Below is a small trained network, with its code and all its weights. Each question gives an input and a class and asks what happens when units are switched off, that is, made to give their printed mean instead of their output.

import numpy as np


def w(rows, s, z=0):
    codes = np.array(rows[::2]) - 128.0
    scale = np.full(codes.shape[1], s)
    scale[-1] = z or s
    return codes * scale


def f(y):
    return y / 2 * (1 + np.tanh(0.7978845608 * (y + 0.044715 * y**3)))


def log_softmax(a):
    a = a - a.max(-1, keepdims=True)
    return a - np.log(np.exp(a).sum(-1, keepdims=True))


def net(x, mask):
    res = np.array(x, float).reshape(1, 3) / 4 @ E
    y = f(res @ A[0][:, :-1].T + A[0][:, -1])
    res = res + np.where(mask, y, B[0][:, -1]) @ B[0][:, :-1]
    return log_softmax(res[-1] @ U[:, :-1].T + U[:, -1])


A, B = {}, {}
E = w([
[156,160,135,153,181,246,58,101,89],'x0',
[31,34,185,230,18,89,93,64,108],'x1',
[231,172,177,186,48,63,100,136,95],'x2',
],0.011)
A[0] = w([
[80,37,145,144,112,143,85,94,77,43],'neuron 1',
[167,166,145,38,112,195,183,142,130,94],'neuron 2',
[240,240,188,178,94,126,87,216,118,150],'neuron 3',
[133,198,101,132,117,196,59,47,72,53],'neuron 4',
[191,140,129,127,153,183,198,106,148,65],'neuron 5',
[76,108,197,161,76,159,23,94,111,113],'neuron 6',
[153,155,158,128,127,225,122,76,69,47],'neuron 7',
[142,135,116,71,110,31,198,164,199,82],'neuron 8',
[187,188,101,82,172,104,96,109,144,86],'neuron 9',
[73,119,67,59,164,212,149,91,217,186],'neuron 10',
[189,160,120,100,162,137,115,172,101,124],'neuron 11',
[158,64,133,115,153,162,95,95,91,255],'neuron 12',
[178,183,69,98,190,88,127,156,146,147],'neuron 13',
[176,190,131,147,153,254,83,140,124,181],'neuron 14',
[83,82,107,122,171,154,140,147,117,57],'neuron 15',
[79,76,128,134,164,203,158,155,157,46],'neuron 16',
[216,153,107,156,62,114,103,103,105,29],'neuron 17',
],0.0095,0.0085)
B[0] = w([
[197,87,70,179,108,187,145,93,152,187],'neuron 1',
[133,108,82,188,94,173,120,95,155,195],'neuron 2',
[155,171,184,139,162,61,102,166,163,254],'neuron 3',
[183,22,137,58,143,173,150,64,156,173],'neuron 4',
[121,87,114,186,146,178,142,51,162,163],'neuron 5',
[132,116,81,180,102,125,180,143,145,223],'neuron 6',
[165,9,136,49,129,163,157,44,82,165],'neuron 7',
[121,66,150,28,121,130,189,78,76,199],'neuron 8',
[163,99,80,188,97,151,150,106,175,196],'neuron 9',
[167,125,153,137,150,57,85,206,152,239],'neuron 10',
[171,127,90,155,120,140,135,127,113,204],'neuron 11',
[103,173,116,97,109,86,139,219,51,205],'neuron 12',
[144,120,55,175,72,152,135,150,125,232],'neuron 13',
[112,106,106,65,100,65,152,125,102,249],'neuron 14',
[230,76,149,110,167,109,71,84,184,149],'neuron 15',
[213,78,201,137,174,116,46,87,191,160],'neuron 16',
[184,66,185,137,205,108,82,49,215,167],'neuron 17',
],0.013,0.014)
U = w([
[123,122,49,253,71,181,137,92,160,51],'0',
[151,132,198,163,193,77,40,110,200,98],'1',
[113,73,138,26,96,129,190,50,59,67],'2',
[76,188,113,142,67,54,147,214,45,202],'3',
[64,207,102,163,213,180,47,60,139,2],'4',
],0.013,0.0086)

Each question gives the input, the list of numbers given to net, and the class t.
The units are the neurons (one row each of A and B). Each row of codes is followed by its name. A weight is (code - 128) times the scale printed after its matrix; where a second scale follows, it is the last column's (A, B and U).
mask holds one flag per neuron, in row order. A switched-off neuron (its flag False) gives its mean, the last column of its row in B, instead of its output. The means were averaged over made-up inputs and are rounded, as every weight is.
A unit's drop is (log p(t) with every unit on - log p(t) with that unit switched off) / (log p(t) with every unit on - log p(t) with every unit switched off).
The circuit of an input: a set's keep is (log p(t) with only the set's units on - log p(t) with every unit switched off) / (log p(t) with every unit on - log p(t) with every unit switched off). Starting from the 12 units with the biggest drops (on a tie, the unit counted first), units are removed one at a time, each time the one whose removal leaves the highest keep (on an exact tie, the one counted first), for as long as the keep stays at least 0.8.
circuit, biggest first: the units of the circuit, biggest drop first
unit that matters most: the unit with the biggest drop
top k neurons: the k neurons with the biggest drops, biggest first
drop of u: that unit's drop, to one decimal
input [7,-3,-6], class 2: unit that matters most -> neuron 14
input [8,1,-8], class 1: top 4 neurons -> (neuron 10; neuron 16; neuron 15; neuron 8)
input [-5,-7,7], class 0: top 3 neurons -> (neuron 13; neuron 9; neuron 10)
input [-2,-7,6], class 0: top 2 neurons -> (neuron 13; neuron 9)
input [7,1,-8], class 1: top 2 neurons -> (neuron 10; neuron 16)
input [4,1,4], class 1: top 2 neurons -> (neuron 3; neuron 8)
input [-4,2,0], class 2: top 2 neurons -> (neuron 10; neuron 3)
input [7,-4,6], class 2: top 2 neurons -> (neuron 14; neuron 7)
input [7,3,-7], class 1: top 3 neurons -> (neuron 10; neuron 16; neuron 8)
input [8,-8,5], class 0: top 2 neurons -> (neuron 9; neuron 13)
input [-3,-1,2], class 3: top 3 neurons -> (neuron 4; neuron 7; neuron 17)
input [2,-1,4], class 1: top 2 neurons -> (neuron 3; neuron 17)
input [-4,2,-4], class 1: top 2 neurons -> (neuron 14; neuron 7)
input [-5,-6,4], class 0: circuit, biggest first -> (neuron 13)
input [-3,1,2], class 3: top 2 neurons -> (neuron 4; neuron 7)
input [3,0,-2], class 3: drop of neuron 8 -> 0.2
input [3,-6,5], class 0: drop of neuron 9 -> 0.3
input [0,-7,-1], class 0: drop of neuron 3 -> 0.0
